Here is a tiny trained network, its code and every weight. The questions are about switching its units off for an input and a class, where a switched-off unit gives its printed mean instead of its output.

import numpy as np


def w(rows, s, z=0):
    codes = np.array(rows[::2]) - 128.0
    scale = np.full(codes.shape[1], s)
    scale[-1] = z or s
    return codes * scale


def f(y):
    return np.maximum(y, 0)


def log_softmax(a):
    a = a - a.max(-1, keepdims=True)
    return a - np.log(np.exp(a).sum(-1, keepdims=True))


def net(x, mask):
    res = np.array(x, float).reshape(1, 4) / 4 @ E
    y = f(res @ A[0][:, :-1].T + A[0][:, -1])
    res = res + np.where(mask, y, B[0][:, -1]) @ B[0][:, :-1]
    return log_softmax(res[-1] @ U[:, :-1].T + U[:, -1])


A, B = {}, {}
E = w([
[167,159,160,9,49,166,75,48,61],'x0',
[55,121,74,163,27,213,68,71,102],'x1',
[239,163,134,163,25,180,116,133,162],'x2',
[134,195,49,211,30,113,190,86,60],'x3',
],0.012)
A[0] = w([
[90,99,136,26,222,128,131,81,79,254],'N0',
[228,106,207,108,155,131,113,202,136,242],'N1',
[150,112,126,153,86,135,147,178,168,96],'N2',
[70,67,90,45,126,127,119,103,66,70],'N3',
[197,131,211,78,171,130,198,189,158,55],'N4',
[188,182,93,144,113,129,160,98,128,52],'N5',
[187,144,198,59,121,162,85,106,218,94],'N6',
[72,92,101,253,106,99,153,127,78,176],'N7',
[100,185,98,227,85,103,151,105,120,135],'N8',
[174,147,142,82,67,128,71,75,81,209],'N9',
[182,150,96,196,104,182,150,120,127,188],'N10',
[59,21,138,121,219,83,103,194,185,208],'N11',
],0.011,0.0039)
B[0] = w([
[55,134,195,69,218,115,124,121,118,231],'N0',
[203,102,125,85,128,66,131,114,152,207],'N1',
[117,143,95,124,75,119,143,112,184,161],'N2',
[87,176,136,107,170,160,124,131,126,195],'N3',
[160,170,150,85,154,55,85,84,184,199],'N4',
[100,126,128,136,90,130,187,125,90,177],'N5',
[135,63,116,65,133,114,146,120,161,197],'N6',
[94,182,121,179,92,123,173,183,176,231],'N7',
[108,163,99,185,110,103,153,158,142,229],'N8',
[126,119,78,103,103,187,100,22,57,228],'N9',
[119,143,99,167,12,82,114,128,74,206],'N10',
[146,55,154,147,168,152,105,173,186,250],'N11',
],0.012,0.02)
U = w([
[80,139,162,19,192,142,129,85,3,5],'0',
[100,210,90,190,92,82,198,219,120,204],'1',
[160,204,82,162,45,215,120,63,37,50],'2',
[84,15,157,151,180,196,110,214,177,235],'3',
[197,136,170,66,191,64,123,154,190,165],'4',
[216,115,103,70,31,156,117,81,139,144],'5',
[56,254,111,92,152,207,127,130,114,82],'6',
],0.009,0.0029)

Each question gives the input, the list of numbers given to net, and the class t.
The units are the neurons (one row each of A and B). Each row of codes is followed by its name. A weight is (code - 128) times the scale printed after its matrix; where a second scale follows, it is the last column's (A, B and U).
mask holds one flag per neuron, in row order. A switched-off neuron (its flag False) gives its mean, the last column of its row in B, instead of its output. The means were averaged over made-up inputs and are rounded, as every weight is.
A unit's drop is (log p(t) with every unit on - log p(t) with that unit switched off) / (log p(t) with every unit on - log p(t) with every unit switched off).
The circuit of an input: a set's keep is (log p(t) with only the set's units on - log p(t) with every unit switched off) / (log p(t) with every unit on - log p(t) with every unit switched off). Starting from all 12 units, units are removed one at a time, each time the one whose removal leaves the highest keep (on an exact tie, the one counted first), for as long as the keep stays at least 0.8.
units of the circuit, in order: the units of the circuit, biggest drop first
unit that matters most: the unit with the biggest drop
top k neurons: the k neurons with the biggest drops, biggest first
drop when u is switched off: that unit's drop, to one decimal
input [6,7,4,-5], class 0: unit that matters most : N6
input [7,-6,6,-3], class 5: top 3 neurons : (N9, N11, N0)
input [2,0,-4,4], class 6: units of the circuit, in order : (N10, N1)
input [8,-8,8,7], class 2: top 3 neurons : (N9, N5, N11)
input [1,1,1,-1], class 5: top 4 neurons : (N0, N3, N11, N8)
input [2,6,-3,-1], class 0: top 2 neurons : (N8, N7)
input [-7,1,5,-7], class 4: top 2 neurons : (N1, N4)
input [-1,2,2,-2], class 5: top 3 neurons : (N0, N11, N7)
input [7,-2,6,3], class 2: top 2 neurons : (N9, N11)
input [-6,-8,4,3], class 4: top 2 neurons : (N4, N1)
input [-1,-3,-5,3], class 3: drop when N4 is switched off : 0.1
input [-6,-8,0,4], class 4: drop when N4 is switched off : 1.9
input [5,-5,-3,3], class 0: drop when N0 is switched off : 0.0
input [5,0,-4,7], class 2: units of the circuit, in order : (N9)
input [8,-3,3,-2], class 0: drop when N10 is switched off : 0.2
